What each symbol does to the states:
g: J183->J887, J727->J369, J51->J100, J366->J122, J571->J502, J917->J228, J710->J508, J557->J492, J644->J959, J337->J535, J421->J112, J480->J337, J502->J782, J959->J474, J379->J710, J121->J470, J732->J920, J67->J756, J203->J480, J465->J67, J122->J421, J492->J659, J331->J323, J262->J859, J229->J438, J290->J73, J504->J121, J439->J644, J149->J917, J979->J571, J897->J366, J756->J177, J659->J732, J228->J290, J795->J229, J369->J540, J35->J203, J470->J255, J177->J759, J782->J861, J438->J51, J255->J469, J920->J557, J759->J465, J73->J149, J548->J439, J540->J436, J474->J548, J459->J183, J469->J504, J861->J979, J436->J736, J100->J795, J736->J727, J887->J331, J112->J897, J859->J379, J535->J35, J508->J262, J323->J459
z: J183->J502, J727->J504, J51->J67, J366->J659, J571->J228, J917->J480, J710->J795, J557->J736, J644->J379, J337->J459, J421->J920, J480->J323, J502->J290, J959->J710, J379->J100, J121->J366, J732->J540, J67->J439, J203->J331, J465->J548, J122->J732, J492->J727, J331->J861, J262->J438, J229->J759, J290->J535, J504->J897, J439->J859, J149->J203, J979->J917, J897->J492, J756->J644, J659->J369, J228->J337, J795->J177, J369->J121, J35->J887, J470->J122, J177->J959, J782->J73, J438->J465, J255->J421, J920->J436, J759->J474, J73->J35, J548->J262, J540->J470, J474->J508, J459->J571, J469->J112, J861->J149, J436->J255, J100->J756, J736->J469, J887->J782, J112->J557, J859->J51, J535->J183, J508->J229, J323->J979
p: J727->J459, J51->J727, J366->J290, J710->J732, J557->J480, J644->J366, J421->J149, J959->J122, J379->J659, J121->J502, J732->J35, J67->J504, J465->J469, J122->J73, J492->J337, J262->J557, J229->J436, J504->J571, J439->J897, J897->J228, J756->J121, J659->J535, J795->J540, J369->J183, J470->J782, J177->J470, J438->J736, J255->J861, J920->J203, J759->J255, J548->J112, J540->J887, J474->J421, J469->J979, J436->J331, J100->J369, J736->J323, J112->J917, J859->J492, J508->J920
w: J183->J535, J727->J492, J51->J859, J366->J121, J571->J459, J917->J979, J710->J959, J557->J112, J644->J756, J337->J228, J421->J255, J480->J917, J502->J183, J959->J177, J379->J644, J121->J369, J732->J122, J67->J51, J203->J149, J465->J438, J122->J470, J492->J897, J331->J203, J262->J548, J229->J508, J290->J502, J504->J727, J439->J67, J149->J861, J979->J323, J897->J504, J756->J100, J659->J366, J228->J571, J795->J710, J369->J659, J35->J73, J470->J540, J177->J795, J782->J887, J438->J262, J255->J436, J920->J421, J759->J229, J73->J782, J548->J465, J540->J732, J474->J759, J459->J337, J469->J736, J861->J331, J436->J920, J100->J379, J736->J557, J887->J35, J112->J469, J859->J439, J535->J290, J508->J474, J323->J480
f: J183->J369, J727->J51, J366->J644, J571->J504, J917->J112, J557->J262, J337->J492, J421->J474, J480->J557, J502->J121, J121->J756, J732->J710, J203->J920, J122->J959, J492->J859, J331->J436, J290->J366, J504->J67, J149->J421, J979->J469, J897->J439, J659->J379, J228->J897, J369->J100, J35->J732, J470->J177, J782->J470, J255->J759, J920->J508, J73->J122, J540->J795, J459->J727, J469->J465, J861->J255, J436->J229, J736->J438, J887->J540, J112->J548, J535->J659, J323->J736

The rows follow the links: the fewer symbols apart two states are, the more alike their rows tend to be.

Each row is also shifted at random along 3 hidden directions that mean nothing.

Known rows, each with its state:
[1,-349,-93,132,-15,-53,-322,-348,-37,601,104,10,-166,-168,79,-409,371,495,-32,482,-55,-252,157,-108,713,181,-95,-274,-467,-497,-20,-98,88,-73,377,229,113,19,-230,-282,-142,238,583,-223,-129,-380,-441,475,197,-359,19,-195,186,-77,382,140,-253,-227,459,4,-139,233,-365,284,-57,459]; state J710
[-114,3,-408,292,-280,96,218,35,-504,-326,226,156,-24,54,-252,-55,292,124,73,70,-64,-234,-11,301,341,47,223,270,-319,-46,72,-103,-265,-159,123,189,7,-100,-378,-140,-2,-147,113,3,-382,-172,-19,-4,264,-355,189,-89,-61,319,-178,-240,4,118,206,148,73,48,-12,25,121,-70]; state J183
[336,14,133,166,-512,129,-269,343,-11,196,277,-13,465,161,-260,84,23,283,195,95,167,-244,608,297,519,163,356,-52,-78,-428,93,94,108,-293,344,219,251,-105,-17,-285,168,56,497,349,-135,72,-273,183,234,-499,577,-344,179,-31,-113,51,-152,61,-175,-88,85,19,-6,-366,592,27]; state J756
[-18,134,-212,275,80,-19,-176,-227,-118,-201,79,-73,70,-106,-132,-164,224,-161,-96,173,-153,-129,1,350,286,-6,-167,87,-263,-135,333,-318,-363,-164,51,434,131,88,-151,-155,-103,467,-101,66,-165,-45,-22,50,-208,-214,-338,-71,-235,277,-84,61,-429,-170,280,155,-67,226,-22,171,-542,-166]; state J337
[-323,-86,262,-76,-72,-39,13,-73,-36,284,-20,141,-3,306,-181,-79,414,323,-105,142,-52,146,808,-330,573,720,234,24,-117,320,-450,-161,389,154,429,103,-216,-341,-256,-29,-22,-246,130,136,650,-77,-580,178,-325,139,-599,-275,220,-63,220,277,-491,-16,-3,142,-275,-246,-54,-103,-108,339]; state J122
[324,143,247,100,50,56,-114,-45,-126,305,-326,-453,409,-213,-61,-113,8,-275,-225,56,-102,54,83,321,359,-89,-334,-238,323,-339,94,410,-108,43,376,-39,242,-29,-89,-1,153,262,271,106,318,27,-147,276,105,-306,564,349,-15,223,-268,258,-100,-1,165,-232,-39,302,-169,-18,539,140]; state J465
[76,178,378,-226,437,86,213,-63,78,274,-298,-74,562,285,-337,-264,519,356,-46,62,-225,219,476,-456,166,683,59,-11,529,3,-140,-74,175,269,556,-345,-108,-413,-169,-105,-173,-45,129,295,332,257,-333,356,-253,-501,-460,21,90,-274,-242,330,-395,99,-277,-75,-44,314,106,-136,-323,272]; state J421
[-237,20,81,243,-244,238,-550,-495,-300,-60,174,26,-81,167,143,17,-78,17,-264,162,-353,171,308,118,373,-25,-119,-268,-805,-616,273,-428,-19,-46,211,208,-158,265,-187,-300,-191,421,38,225,-21,-86,-274,53,-167,-49,158,119,-113,184,250,44,-132,-220,110,182,-54,-100,148,-312,-199,54]; state J859
[69,-498,81,-95,135,-88,154,534,195,99,116,-22,10,-200,0,-2,-251,231,371,-48,297,-200,-611,-60,-113,-117,-90,240,25,-192,-50,160,-167,-130,-377,-182,104,105,270,-184,-33,-202,238,-289,-714,-38,243,-191,410,-144,534,-48,192,-119,216,-254,647,69,-31,-103,15,290,31,240,301,99]; state J795
[-165,148,-438,127,-115,118,141,1,-66,-176,386,135,-206,226,-244,33,-129,97,164,75,136,-121,-274,172,-43,-125,-70,-3,-367,273,199,-126,-331,-284,-349,363,208,25,-122,-119,-304,116,-48,-77,-146,-293,40,-110,240,87,107,-14,-199,-86,182,-164,-137,-127,343,182,-34,152,-330,297,-459,-68]; state J535
[-88,-258,194,-144,614,-9,428,-1,358,290,-197,196,114,-216,-289,67,17,228,346,320,148,452,-413,-616,-592,36,-143,-73,368,187,42,66,-26,-180,-347,-555,286,166,243,96,-80,-181,-123,-216,-371,247,-52,37,-154,-125,44,-155,-157,-313,-164,-142,219,250,191,-273,-131,627,-124,554,-452,-225]; state J920
[-99,-358,83,-29,835,-150,498,295,466,376,-347,290,580,-203,-333,39,218,5,606,152,376,264,-854,-375,-559,-80,-337,230,720,346,-101,347,-452,-96,-509,-415,671,-24,400,115,290,-193,-133,-212,-609,220,56,122,168,-682,628,-58,0,-151,-302,-544,339,621,288,-545,-137,886,125,594,-63,-364]; state J436
[366,158,162,101,-497,120,-250,-42,-306,-144,22,-12,-152,186,307,30,-248,-205,-257,-343,-103,-194,408,255,199,-177,-2,150,-109,-366,124,3,128,29,117,21,-280,38,83,-78,156,14,-77,333,195,144,25,-237,90,259,261,6,232,9,-146,72,225,-156,-81,-34,136,-438,170,-500,535,145]; state J67
[-78,414,-176,494,-95,-4,90,165,215,179,143,129,33,235,-568,-298,-18,37,-93,429,51,-432,-282,450,125,79,66,-135,103,-121,207,215,-184,-544,-265,551,500,167,-139,101,-289,7,-279,-84,19,-337,-207,369,302,-117,305,-304,-358,-262,-296,159,-433,71,204,285,-114,158,-462,330,190,5]; state J290
[474,164,268,130,-145,181,-316,187,271,6,51,31,475,403,-179,-234,-222,127,66,59,-66,11,124,168,-249,18,76,-31,-46,-480,188,-58,337,-388,102,-269,201,263,353,5,-327,126,-188,402,-45,569,-32,236,44,-576,223,-116,259,-245,-331,-222,-298,21,-664,195,235,425,252,-689,177,-267]; state J439
[-69,-97,-261,-330,190,-54,10,-187,96,-646,-199,-278,-138,-70,449,231,-434,50,-24,-43,70,14,-342,102,-507,-596,61,153,69,295,435,-225,-143,126,-255,-553,-460,356,15,31,-479,5,-580,-207,-33,282,763,-428,-230,124,-402,531,-232,194,-155,-175,276,-189,-595,300,200,-44,-47,-194,-458,-276]; state J480
[128,-77,-202,-781,-54,-165,91,40,90,-606,-254,-222,13,337,225,230,-135,378,-104,-317,-367,-36,646,-331,143,145,352,128,-79,252,-234,-125,113,590,432,-372,-682,-205,-18,149,-563,-412,-74,-29,582,232,174,-103,-135,-150,-1012,111,80,-298,-360,162,-46,-96,-904,539,282,0,129,-643,-124,185]; state J149
[-159,161,297,-2,-330,4,57,344,-30,-181,393,285,371,276,-259,173,336,125,14,-217,-24,-26,749,-161,-318,417,532,108,66,197,-252,-107,375,25,234,-27,32,-113,-53,-167,441,-436,27,414,243,-42,-217,-155,-93,61,-109,-399,135,-72,-147,-38,-279,226,-166,94,176,-88,478,-281,462,-202]; state J121
[-73,65,-488,118,2,-381,274,313,718,272,-308,-210,113,160,-567,-472,29,308,79,493,366,-196,-491,-71,57,-23,164,-106,350,217,108,470,-22,-383,-126,41,440,-6,100,291,-325,52,-166,-229,-89,-60,-134,487,202,-359,60,-209,-363,-263,-261,134,-158,270,-17,193,31,351,-613,494,-49,15]; state J73
[89,142,423,207,335,195,-34,-417,-79,209,77,300,663,270,-504,-116,618,153,-42,497,-323,15,517,-285,228,647,-211,-56,-155,-341,191,-671,77,-216,428,75,251,-32,-121,-390,212,428,163,357,-276,91,-479,583,-525,-888,-121,0,-264,207,-119,-95,-557,323,-7,-72,9,584,257,-196,-474,-397]; state J492
[123,-388,145,65,394,75,-183,-348,145,501,-525,-198,417,-330,-12,-127,103,390,-14,514,56,44,-85,-267,485,214,-352,-169,294,-415,291,49,-99,-155,305,-154,-46,50,-66,-132,-427,488,420,-267,-98,148,-211,293,45,-785,129,6,91,-127,22,-141,-126,19,258,40,-155,414,-188,217,-98,138]; state J508

Where do the symbols, taken in turn from left to right, take each start?
Answers are names.
[-142,250,131,-69,90,239,87,286,202,182,308,537,-45,209,-232,8,-198,-37,103,-13,248,170,78,151,-712,280,161,-93,147,6,-39,-51,301,-430,-574,-74,321,187,272,154,127,-252,-219,14,148,153,87,78,-89,278,14,-404,9,-406,-34,6,-141,375,-270,168,-217,19,-2,-20,9,-124]
p f => J366
[-526,-135,370,-187,285,-57,54,283,197,79,302,406,-468,52,-5,-23,-108,31,339,141,292,393,-575,-320,-687,-170,15,12,-16,324,-40,-105,134,-177,-880,-93,-79,390,329,89,-223,-316,-289,-464,-371,-100,139,-281,140,534,33,-244,13,-205,207,-138,392,-2,-48,-29,-447,283,-164,368,-400,-194]
w g w z => J421
[167,-131,116,-56,-252,84,-280,-156,-398,-354,262,89,-313,190,444,517,-172,-215,-4,-433,45,37,-43,227,-228,-424,-173,212,-397,-373,202,-364,23,97,-123,62,-183,424,49,-217,186,7,-8,246,-417,4,233,-283,197,55,266,170,152,93,92,-183,489,-175,-285,-58,114,-342,271,-442,157,52]
z z z g => J379
[69,466,-154,204,-302,-20,-237,-398,-87,-46,97,-236,-465,-256,84,-222,-147,-508,-542,-234,-180,-153,-184,221,40,-199,-229,49,-271,112,319,65,-290,-278,-266,596,144,189,-306,274,-2,476,-500,-38,372,-283,269,85,-87,770,-62,-38,-459,-77,-20,454,-355,-183,481,248,-72,-367,-339,192,11,-91]
z z z => J571
[-93,197,-174,93,-264,30,-10,-341,-556,-637,245,-130,-259,46,374,92,-112,-414,-123,-341,-89,-174,-11,509,-74,-296,-104,378,-289,114,84,-320,-256,121,-141,257,-218,-24,-53,-7,191,243,-512,28,-170,-306,264,-341,-108,404,1,357,-129,436,1,-218,308,-282,182,-17,-6,-516,5,-22,-121,-212]
w z => J459
[-2,-159,-116,-177,-295,293,-123,1,-192,-197,444,290,-139,346,198,327,-396,230,237,-85,37,-46,-32,67,137,-246,79,26,-469,-238,82,-101,60,-96,-17,65,-197,286,149,-283,-15,-119,230,268,-402,-13,-32,-285,414,-19,475,25,227,167,208,-303,502,-152,-174,29,147,-289,309,-438,245,-10]
g p z => J470
[-39,-29,70,292,313,-162,494,244,337,717,45,58,442,-57,-592,-250,669,53,217,372,276,-35,23,-283,287,562,200,87,338,-165,-469,404,56,-124,273,94,851,-343,-138,64,348,-118,483,64,44,-197,-658,541,-53,-534,374,-197,96,-185,-45,237,-162,472,448,-273,6,543,-89,557,315,43]
g w z p => J861
[-183,-315,59,-323,259,68,267,268,168,115,160,283,231,-124,-170,109,210,46,361,311,266,-67,-309,-147,-309,83,141,39,201,121,-130,265,-87,-106,-479,-271,236,-64,167,-183,299,-162,-24,-73,-551,-62,-94,179,295,-358,289,-384,121,117,166,-345,378,312,35,-382,-82,195,156,502,-92,-188]
p w f => J732
[172,506,-405,304,-200,-80,58,157,-12,-238,-47,-217,165,-48,-131,-10,-451,-619,-4,-197,351,-115,-316,508,-444,-531,-59,97,134,147,225,266,-266,-169,-363,194,206,7,-35,313,-34,-94,-378,111,-72,-42,373,-257,240,212,257,135,-314,244,-185,-67,44,-65,-100,156,106,-228,-70,-5,301,-291]
z f f => J439
[258,-405,-11,97,342,259,-79,-383,-83,107,-376,-255,250,-475,40,52,-96,-214,188,24,132,-40,-271,-51,303,-83,-527,-82,65,-280,348,212,-273,-44,159,-140,197,84,44,-325,-158,282,240,138,-167,190,-165,-58,230,-609,536,323,42,518,72,-46,-13,106,1,-297,-127,203,256,-65,65,-102]
g p => J727
[-293,57,224,-94,13,117,-164,-89,-172,-20,421,437,-427,274,-125,135,309,215,14,296,-455,-14,201,-170,288,357,387,123,-459,-170,-37,-525,-10,-25,144,227,-214,309,-242,-349,139,30,62,146,-27,-200,-392,-16,-345,324,-283,-347,-17,-129,139,56,-537,44,65,111,-139,-283,-123,-124,-299,-18]
g w => J122
[205,233,-276,44,-419,-150,147,320,-65,-317,233,-21,230,239,-232,162,39,31,51,1,74,-273,-6,427,93,134,351,277,-102,-7,-131,75,-190,-41,15,340,170,-263,-184,159,126,-326,-99,66,30,-155,172,-85,185,-208,67,-190,151,67,-327,22,-67,37,-71,313,246,-13,96,-184,348,-134]
f w g w => J732
[-254,148,73,6,-194,144,-228,-313,-772,-102,306,204,-291,110,363,474,131,-284,-169,-475,-234,110,456,40,21,24,-5,90,-318,152,-240,-414,70,378,175,318,-324,55,-238,-97,707,155,-23,319,87,-242,-261,-347,-451,648,-178,178,72,334,314,109,97,-285,228,-178,-10,-527,443,-345,-187,-126]
z p g => J502
[-104,-16,-439,-174,-155,-172,274,567,109,-343,-52,-248,-21,-173,-197,-152,35,-2,133,-148,292,-178,-200,217,-171,-268,295,159,304,257,-251,463,-130,46,-383,-147,309,-66,-48,194,-128,-396,-146,-363,53,-123,179,-142,339,58,36,-99,68,-55,-149,106,189,207,180,8,143,-66,-125,146,272,-32]
g z f => J421
[168,345,359,322,-32,-39,-14,82,-221,244,223,178,488,14,-90,-20,387,-415,-308,-150,-197,79,479,-14,127,123,73,-47,178,-127,24,72,-48,7,486,308,185,-288,-223,-200,704,-119,-6,539,326,-31,-240,203,-396,-272,270,-81,-119,324,-75,242,-367,313,200,-251,107,12,291,13,225,-169]
g p g f => J470
